In the rows, zero is written as 100.
Facts:
Ψ e <- babrer, bikluk, dasik, dretom, dridak, drubrum, fabim, fleklufas, flubis, fopom, kleda, kluve, kopas, plupi, rarok, roplus, skopa, sovam, stubrak, todrupla, vivar, zepun, zilir, zodoti
Ψ a <- bagron, bebus, brokim, drasu, drokis, fadri, falam, fiklur, flabesu, flastur, flututun, fufli, gople, gotraflis, karum, kituk, kloplen, komas, koplir, lagagi, ledo, lestas, lirenik, meklor, muvostil, nakla, nikluvik, nubrun, pevagra, pimu, plotro, razista, ripa, setrul, skevu, skostos, tobegrin, trokom, vegrufes, vitin, vukor, zeskagrik, zisam, zoverok
Ψ b <- baska, biflo, boros, brebe, brestunul, bromo, desogrir, dremer, flimon, flipek, grezil, gridrur, grogrim, guzak, klunim, kodi, kubu, lege, lifun, luklo, mubol, nadil, nekos, nivugis, notem, pefa, pletrar, ploplupes, plotru, skovil, soplak, stavi, steplizal, stigror, stosavol, trobralo, vafir, vaplon, zibo, zodro, zogrus, zurir
Ψ d <- bedim, brerar, bromadron, diflum, digu, dimom, drestem, drimun, driska, fepimas, flustivu, fozi, gasta, gegu, groplas, kiklage, kiplas, klagro, klepek, klobabar, kofli, luvota, naklas, nuvuk, pligra, pliklepo, rozik, sedak, skodridok, stalas, stotekem, suskun, tuflu, vetri, ziskeklel, zugrul
Ψ c <- brafom, detim, diske, dobrun, faram, fitruskel, fleris, gosol, gozi, graflo, graplur, gubrurum, kegril, kovom, lebuver, libram, muplar, niklar, nokletral, penutral, pliskistu, pulus, raplum, riskol, stigom, tedil, tiku, trana, trebri
Ψ f <- budrastim, dobu, dogruplek, drabrutun, dragral, driges, drolam, fleklis, flustom, fluton, fudre, gribil, groker, gruplok, kibru, klebrak, kubatas, kugri, mave, naflok, penuris, pledek, ruplem, skirim, tredu, treklar, turu, zakladror, zivin
babrer Λ: drubrum, brestunul, dogruplek
bedim Λ: lifun, dimom
brafom Λ: drabrutun, kiklage, stosavol, bebus, penutral
brebe Λ: klepek, koplir
brerar Λ: nadil, razista, flubis, rarok
brokim Λ: skodridok
bromadron Λ: ledo, kiklage
budrastim Λ: muvostil, ruplem, kugri, vitin, vafir
dasik Λ: dragral, stigror
desogrir Λ: plotro, tiku
detim Λ: graplur, kopas, dragral, skodridok
drestem Λ: nekos, biflo
dretom Λ: vukor, zogrus, luvota, kovom, zisam
driges Λ: zakladror, mave, pliklepo, guzak
drimun Λ: zodro, dragral, diflum, gegu
driska Λ: lifun, gosol
drolam Λ: penuris, nekos, graplur, pletrar, koplir
fabim Λ: suskun
faram Λ: trokom, ploplupes, nakla, koplir, tuflu
fepimas Λ: komas, fopom
fitruskel Λ: riskol, dremer, ledo, luklo, tredu
flabesu Λ: fadri, dridak
fleklis Λ: vaplon, digu, bikluk, skirim, pliskistu
fleklufas Λ: nekos, vukor, zoverok, drokis
fleris Λ: drabrutun, fluton, nikluvik
flustivu Λ: ledo, kubatas, flubis
flututun Λ: nekos, kituk, plotru
fozi Λ: klobabar, boros, treklar
gasta Λ: vukor, nadil, vivar
gozi Λ: vaplon, dridak, flubis
graflo Λ: fiklur, biflo
grezil Λ: vukor, fufli
gribil Λ: drubrum, bikluk, nokletral, nikluvik, skopa
gridrur Λ: dragral, treklar, kovom
grogrim Λ: nadil, ploplupes, flipek, bromo
groplas Λ: dimom
gruplok Λ: muvostil, kopas, diske, dobrun
gubrurum Λ: trobralo, gosol
kiplas Λ: gople, flubis
klagro Λ: klobabar, plotru, stigom, skopa
kleda Λ: nuvuk, vitin
kloplen Λ: ploplupes, gegu
klunim Λ: todrupla, kovom, stigror, vafir, sedak
kodi Λ: dogruplek, dobu, lestas, skostos, zeskagrik
kubu Λ: kibru, kugri, bagron, setrul
lagagi Λ: skodridok, stigom, gosol
lebuver Λ: vukor
lege Λ: suskun, dremer, tobegrin
libram Λ: trobralo, drasu, gegu, drokis
meklor Λ: luklo, tedil, stigror
mubol Λ: stavi, falam
muplar Λ: diske, bebus, koplir
naflok Λ: nubrun, klebrak, tobegrin
naklas Λ: flastur, nakla, fufli
niklar Λ: tredu, falam, karum
pefa Λ: dogruplek, lirenik, kofli, raplum, vafir, karum
pevagra Λ: nokletral, zakladror
pledek Λ: vivar, raplum
pligra Λ: lirenik
plupi Λ: lirenik, notem, penutral
pulus Λ: zoverok
ripa Λ: trokom, groker
roplus Λ: muvostil, bikluk, kituk, pimu, klebrak
rozik Λ: digu, mave, nivugis, karum
skevu Λ: gegu
skovil Λ: vegrufes, gotraflis, baska, rarok
soplak Λ: dogruplek, tobegrin
sovam Λ: fiklur, flimon
steplizal Λ: nokletral, gople, bagron
stotekem Λ: bikluk, fudre, zepun, vitin
stubrak Λ: fiklur, kovom, kegril
trebri Λ: vetri, stigom
turu Λ: stalas, vegrufes, stigror
zibo Λ: zodro, vaplon, lifun, dobu, dimom, zisam
zilir Λ: ploplupes, drokis
ziskeklel Λ: digu, kluve, zakladror, dogruplek, zisam
zivin Λ: trana, todrupla, falam, klebrak, zeskagrik
zodoti Λ: lifun, dragral, falam, komas, groker
zugrul Λ: plotro, zoverok
zurir Λ: luklo, tedil, flustom
α g <- babrer, bagron, baska, bedim, bikluk, brafom, brebe, brestunul, detim, dobu, dogruplek, dremer, dretom, dridak, driges, drimun, drolam, drubrum, fabim, fiklur, flastur, fleklufas, flipek, flustom, fluton, flututun, gegu, gotraflis, graflo, grezil, gribil, grogrim, groplas, gruplok, guzak, kibru, kiplas, klagro, kleda, komas, koplir, kubatas, kubu, kugri, lebuver, ledo, lege, lirenik, luklo, luvota, mave, meklor, muvostil, nadil, naflok, naklas, nikluvik, notem, nubrun, penuris, penutral, pevagra, pligra, pliskistu, plotro, plotru, plupi, raplum, razista, rozik, ruplem, sedak, skevu, skodridok, skostos, skovil, soplak, sovam, stalas, steplizal, stosavol, tiku, tobegrin, todrupla, trana, trebri, tredu, trobralo, tuflu, vukor, zepun, zibo, zilir, zodoti, zogrus
α i <- bebus, brerar, brokim, bromo, dasik, desogrir, dobrun, drestem, fadri, fitruskel, flimon, flustivu, gople, gosol, gubrurum, klepek, kloplen, klunim, kluve, kodi, lagagi, libram, mubol, muplar, nekos, pulus, roplus, setrul, skopa, stavi, stotekem, trokom, vetri, zisam, zivin, zugrul, zurir
α k <- biflo, boros, dragral, drasu, drokis, falam, faram, fepimas, fozi, fufli, gasta, pletrar, ploplupes, ripa, turu, vitin, zakladror, zeskagrik
α h <- bromadron, diflum, dimom, diske, driska, flubis, fudre, gridrur, karum, kituk, klebrak, klobabar, kofli, kopas, lestas, lifun, nakla, niklar, nivugis, nokletral, nuvuk, pefa, rarok, riskol, skirim, stigom, stigror, stubrak, vafir, vaplon, vegrufes, ziskeklel, zodro
α j <- budrastim, digu, drabrutun, flabesu, fleklis, fleris, fopom, gozi, graplur, groker, kegril, kiklage, kovom, pimu, pledek, pliklepo, suskun, tedil, treklar, vivar, zoverok

Known rows:
[114, 130, 89, 127, 86, 103, 82, 91, 124, 87, 88, 85, 101, 131, 82, 106, 99, 119, 72, 74, 103, 78, 98, 92, 98, 100, 107, 72, 84] -> raplum
[81, 141, 105, 73, 127, 91, 107, 87, 86, 94, 121, 105, 108, 92, 109, 106, 99, 112, 110, 49, 93, 77, 103, 126, 79, 96, 81, 102, 110] -> drubrum
[77, 112, 109, 96, 118, 92, 114, 110, 115, 91, 124, 85, 90, 111, 109, 104, 98, 111, 105, 67, 86, 85, 107, 103, 80, 128, 85, 97, 100] -> gribil
[102, 75, 104, 101, 94, 97, 138, 119, 94, 100, 150, 97, 96, 118, 117, 83, 138, 95, 108, 107, 89, 94, 140, 77, 95, 146, 83, 91, 118] -> zivin
[84, 128, 123, 99, 129, 79, 77, 73, 76, 106, 56, 84, 117, 75, 91, 141, 63, 93, 83, 88, 84, 114, 71, 106, 115, 63, 103, 103, 79] -> stosavol
[119, 52, 73, 156, 59, 118, 104, 99, 126, 82, 105, 95, 75, 114, 94, 49, 132, 89, 92, 144, 120, 118, 115, 69, 102, 147, 103, 104, 124] -> faram
[145, 93, 79, 111, 93, 94, 92, 82, 68, 104, 93, 123, 95, 99, 94, 98, 104, 80, 104, 138, 95, 88, 115, 78, 104, 92, 71, 102, 106] -> trokom
[110, 106, 100, 80, 107, 95, 125, 96, 62, 102, 145, 119, 113, 97, 114, 84, 137, 98, 116, 89, 97, 95, 134, 98, 94, 113, 76, 99, 136] -> kluve
[96, 62, 126, 112, 106, 81, 107, 101, 66, 113, 92, 92, 114, 83, 107, 120, 94, 66, 95, 146, 80, 124, 117, 68, 122, 102, 93, 106, 86] -> klunim
[89, 85, 120, 103, 97, 108, 85, 71, 75, 112, 67, 105, 128, 59, 104, 106, 89, 84, 84, 127, 117, 131, 87, 108, 112, 69, 113, 110, 91] -> stigror
[73, 108, 112, 95, 115, 96, 117, 111, 117, 92, 126, 87, 100, 115, 115, 105, 102, 113, 103, 63, 92, 79, 112, 101, 77, 129, 88, 93, 96] -> naflok
[84, 84, 120, 97, 127, 80, 85, 93, 93, 102, 55, 81, 98, 71, 106, 151, 55, 88, 92, 111, 75, 101, 68, 99, 109, 93, 87, 120, 62] -> grogrim
[108, 103, 91, 123, 88, 108, 83, 69, 85, 98, 84, 122, 107, 90, 89, 81, 88, 78, 99, 132, 121, 108, 111, 104, 90, 75, 81, 105, 112] -> kituk
[99, 135, 106, 112, 114, 100, 82, 76, 85, 107, 70, 115, 115, 108, 107, 131, 67, 98, 86, 89, 105, 76, 96, 105, 83, 69, 80, 89, 89] -> ledo
[59, 99, 143, 109, 130, 83, 94, 92, 89, 108, 67, 82, 118, 86, 110, 149, 56, 86, 85, 102, 82, 111, 88, 93, 103, 84, 95, 103, 67] -> lege
[107, 61, 94, 82, 77, 122, 120, 138, 140, 116, 130, 86, 72, 99, 108, 53, 120, 107, 128, 116, 97, 122, 69, 105, 103, 131, 144, 112, 114] -> driska
[80, 98, 117, 121, 117, 107, 99, 90, 95, 123, 80, 126, 87, 99, 115, 139, 65, 96, 80, 134, 114, 104, 92, 102, 79, 98, 54, 97, 99] -> flabesu
[85, 131, 107, 71, 126, 105, 113, 89, 85, 103, 113, 110, 110, 93, 129, 119, 101, 121, 103, 47, 99, 75, 87, 129, 70, 98, 76, 103, 114] -> dridak
[115, 83, 87, 64, 100, 105, 107, 148, 146, 108, 109, 78, 63, 110, 106, 97, 99, 126, 130, 80, 73, 89, 48, 110, 103, 125, 139, 114, 85] -> naklas
[88, 142, 103, 90, 114, 94, 106, 89, 102, 89, 117, 86, 106, 111, 97, 100, 108, 118, 96, 48, 97, 87, 108, 111, 86, 101, 96, 87, 113] -> kibru
[87, 97, 125, 112, 104, 98, 87, 67, 75, 108, 68, 96, 122, 59, 93, 99, 86, 75, 83, 124, 112, 144, 93, 105, 117, 65, 108, 107, 103] -> nivugis

Rows:
No name comes twice in this set of rows, the named rows included.
[91, 68, 96, 110, 81, 95, 80, 87, 67, 85, 78, 118, 133, 60, 80, 70, 114, 65, 103, 144, 116, 139, 125, 98, 135, 73, 133, 129, 95]  biflo
[109, 90, 96, 110, 84, 129, 92, 73, 80, 116, 78, 136, 120, 91, 121, 95, 94, 92, 88, 128, 137, 93, 94, 109, 85, 75, 86, 97, 103]  vegrufes
[74, 104, 105, 72, 132, 90, 116, 104, 96, 94, 126, 103, 93, 92, 122, 112, 90, 106, 121, 72, 84, 72, 102, 117, 71, 124, 67, 115, 98]  zodoti
[72, 102, 104, 72, 128, 91, 114, 110, 98, 88, 125, 104, 97, 95, 120, 108, 92, 106, 122, 69, 87, 68, 108, 118, 74, 121, 73, 115, 95]  dretom
[73, 96, 130, 104, 130, 77, 87, 91, 92, 104, 65, 79, 104, 77, 101, 146, 53, 82, 93, 105, 74, 109, 82, 97, 107, 89, 93, 113, 64]  zibo
[115, 73, 103, 85, 85, 102, 135, 154, 119, 121, 146, 78, 77, 127, 107, 68, 138, 103, 127, 109, 77, 122, 105, 74, 119, 134, 138, 94, 120]  stotekem
[87, 95, 94, 86, 113, 92, 107, 110, 119, 83, 120, 88, 85, 104, 103, 103, 100, 113, 111, 72, 85, 71, 101, 109, 83, 130, 86, 108, 89]  drolam
[137, 31, 84, 69, 83, 103, 150, 180, 141, 76, 110, 57, 75, 135, 106, 95, 136, 116, 154, 120, 108, 111, 127, 88, 139, 119, 121, 96, 129]  zugrul
[84, 135, 100, 65, 123, 97, 104, 93, 83, 93, 121, 115, 114, 91, 113, 108, 100, 115, 111, 49, 97, 71, 103, 127, 77, 95, 83, 105, 104]  todrupla
[114, 98, 96, 138, 59, 132, 93, 85, 121, 99, 98, 102, 112, 120, 96, 73, 124, 105, 67, 107, 137, 103, 111, 89, 96, 104, 114, 71, 110]  riskol
[75, 82, 135, 96, 122, 96, 92, 94, 89, 116, 54, 93, 118, 80, 130, 160, 57, 95, 82, 102, 89, 91, 67, 101, 102, 89, 95, 109, 59]  skovil
[88, 127, 101, 88, 105, 102, 105, 95, 100, 101, 125, 113, 93, 94, 89, 100, 116, 122, 85, 78, 115, 109, 101, 120, 93, 105, 89, 93, 120]  drabrutun
[113, 94, 117, 104, 104, 84, 96, 82, 57, 113, 85, 102, 120, 76, 94, 118, 104, 76, 87, 132, 85, 123, 106, 77, 129, 82, 102, 102, 94]  stavi
[61, 121, 114, 87, 138, 83, 121, 103, 97, 89, 131, 91, 94, 100, 118, 106, 90, 101, 120, 66, 83, 85, 117, 112, 74, 118, 68, 108, 110]  kleda

Now the same nodes, written a new way:
Known rows:
[101, 100, 81, 103, 91, 104, 96, 92, 104, 113, 95, 93, 102, 103, 85, 101, 103, 83, 99, 91, 86, 95, 104, 86, 95, 100] -> nikluvik
[91, 104, 97, 104, 90, 112, 90, 103, 97, 105, 93, 94, 94, 97, 99, 92, 112, 82, 99, 90, 108, 95, 108, 98, 92, 104] -> kubatas
[94, 115, 119, 122, 121, 96, 89, 131, 102, 75, 107, 130, 88, 112, 140, 97, 90, 95, 99, 91, 121, 95, 116, 113, 87, 101] -> kiplas
[79, 107, 101, 99, 105, 97, 122, 83, 108, 108, 121, 92, 101, 91, 118, 85, 102, 110, 97, 105, 79, 125, 112, 93, 127, 97] -> bikluk
[105, 101, 87, 90, 93, 82, 111, 59, 101, 111, 91, 86, 119, 81, 101, 97, 121, 111, 82, 96, 87, 115, 96, 72, 97, 94] -> steplizal
[98, 114, 113, 121, 119, 101, 93, 132, 104, 76, 113, 133, 90, 110, 133, 98, 84, 92, 105, 97, 118, 98, 117, 112, 91, 105] -> pligra
[114, 103, 103, 105, 116, 106, 93, 106, 100, 85, 97, 126, 98, 104, 108, 108, 95, 86, 94, 77, 118, 95, 109, 95, 79, 104] -> brafom
[108, 101, 82, 103, 85, 99, 94, 86, 101, 114, 98, 94, 99, 94, 90, 106, 108, 89, 104, 100, 94, 93, 104, 94, 92, 106] -> skostos
[96, 97, 86, 104, 92, 105, 88, 93, 99, 115, 92, 89, 103, 98, 80, 104, 110, 94, 99, 96, 88, 95, 107, 109, 94, 92] -> vukor
[101, 98, 89, 90, 90, 95, 110, 63, 106, 114, 92, 76, 118, 80, 86, 94, 113, 110, 92, 96, 80, 120, 100, 76, 106, 87] -> notem
[85, 107, 125, 84, 98, 98, 112, 100, 100, 93, 107, 69, 88, 104, 89, 81, 87, 124, 96, 116, 89, 118, 90, 107, 139, 88] -> flubis
[109, 105, 104, 103, 99, 102, 93, 126, 103, 90, 105, 94, 80, 134, 75, 106, 61, 96, 103, 108, 91, 85, 89, 110, 111, 100] -> nokletral
[100, 85, 95, 85, 90, 91, 113, 82, 97, 109, 88, 64, 116, 102, 59, 97, 95, 120, 102, 109, 72, 108, 82, 92, 130, 81] -> nekos
[97, 97, 122, 81, 106, 91, 121, 90, 90, 84, 105, 92, 98, 93, 104, 90, 95, 124, 106, 116, 106, 116, 90, 100, 130, 104] -> dasik
[117, 92, 99, 78, 87, 80, 115, 68, 92, 97, 85, 79, 115, 88, 80, 99, 102, 119, 100, 109, 98, 107, 76, 77, 113, 101] -> klunim
[107, 89, 95, 84, 89, 87, 112, 77, 96, 105, 88, 70, 112, 94, 66, 95, 96, 120, 101, 111, 78, 107, 81, 87, 126, 89] -> flimon
[111, 108, 101, 111, 112, 126, 86, 104, 98, 108, 116, 130, 110, 103, 132, 115, 96, 96, 77, 93, 129, 111, 114, 99, 66, 104] -> fleris
[108, 104, 88, 104, 93, 121, 85, 82, 92, 125, 103, 109, 118, 88, 120, 112, 120, 100, 75, 102, 123, 112, 106, 92, 65, 103] -> flabesu
[93, 113, 114, 126, 121, 138, 83, 138, 107, 98, 128, 126, 102, 104, 145, 97, 80, 97, 92, 99, 132, 119, 123, 115, 84, 93] -> kiklage
[104, 99, 83, 108, 90, 128, 91, 89, 99, 134, 113, 105, 121, 94, 109, 111, 104, 93, 84, 103, 108, 114, 109, 88, 76, 103] -> pimu
[97, 109, 92, 109, 90, 118, 88, 95, 87, 122, 112, 118, 113, 96, 137, 109, 123, 92, 77, 105, 126, 107, 107, 94, 67, 118] -> fleklis

Rows:
No name comes twice in this set of rows, the named rows included.
[109, 106, 94, 109, 106, 107, 86, 108, 107, 96, 107, 111, 84, 103, 101, 104, 90, 89, 104, 93, 100, 93, 113, 109, 91, 102]  raplum
[106, 101, 88, 100, 90, 112, 91, 91, 105, 109, 90, 86, 99, 91, 81, 98, 103, 86, 102, 89, 97, 98, 105, 88, 91, 94]  ledo
[92, 108, 114, 89, 107, 98, 118, 77, 100, 97, 111, 100, 103, 80, 124, 89, 113, 115, 95, 101, 102, 126, 107, 90, 111, 101]  fabim
[110, 94, 103, 101, 110, 105, 96, 125, 100, 85, 100, 106, 88, 125, 76, 104, 67, 93, 112, 97, 101, 83, 93, 107, 113, 101]  dobrun
[108, 97, 96, 83, 79, 93, 114, 79, 104, 111, 95, 60, 109, 99, 62, 98, 83, 116, 102, 119, 78, 112, 76, 80, 125, 89]  vafir
[115, 96, 95, 81, 85, 72, 116, 66, 91, 100, 88, 79, 110, 92, 86, 98, 104, 122, 97, 113, 91, 103, 74, 78, 116, 102]  kodi
[104, 110, 127, 110, 119, 93, 93, 144, 95, 59, 100, 119, 80, 124, 118, 91, 71, 104, 106, 98, 126, 86, 95, 113, 106, 105]  flustivu
[97, 116, 114, 122, 118, 90, 94, 129, 100, 77, 114, 136, 84, 111, 144, 100, 87, 96, 102, 103, 120, 94, 114, 111, 87, 108]  rozik
[107, 95, 85, 102, 89, 106, 92, 91, 100, 115, 95, 97, 102, 92, 83, 108, 106, 90, 107, 101, 95, 96, 106, 99, 90, 100]  komas
[106, 88, 96, 94, 92, 101, 95, 105, 92, 101, 86, 81, 99, 114, 60, 103, 92, 97, 107, 104, 95, 85, 86, 104, 110, 97]  trokom
[115, 93, 103, 79, 85, 83, 114, 75, 90, 103, 89, 82, 119, 94, 72, 108, 96, 122, 97, 120, 98, 111, 74, 87, 110, 94]  gridrur
[94, 102, 118, 115, 119, 97, 98, 151, 98, 71, 110, 117, 85, 132, 106, 96, 62, 103, 117, 107, 108, 86, 100, 124, 119, 102]  vetri

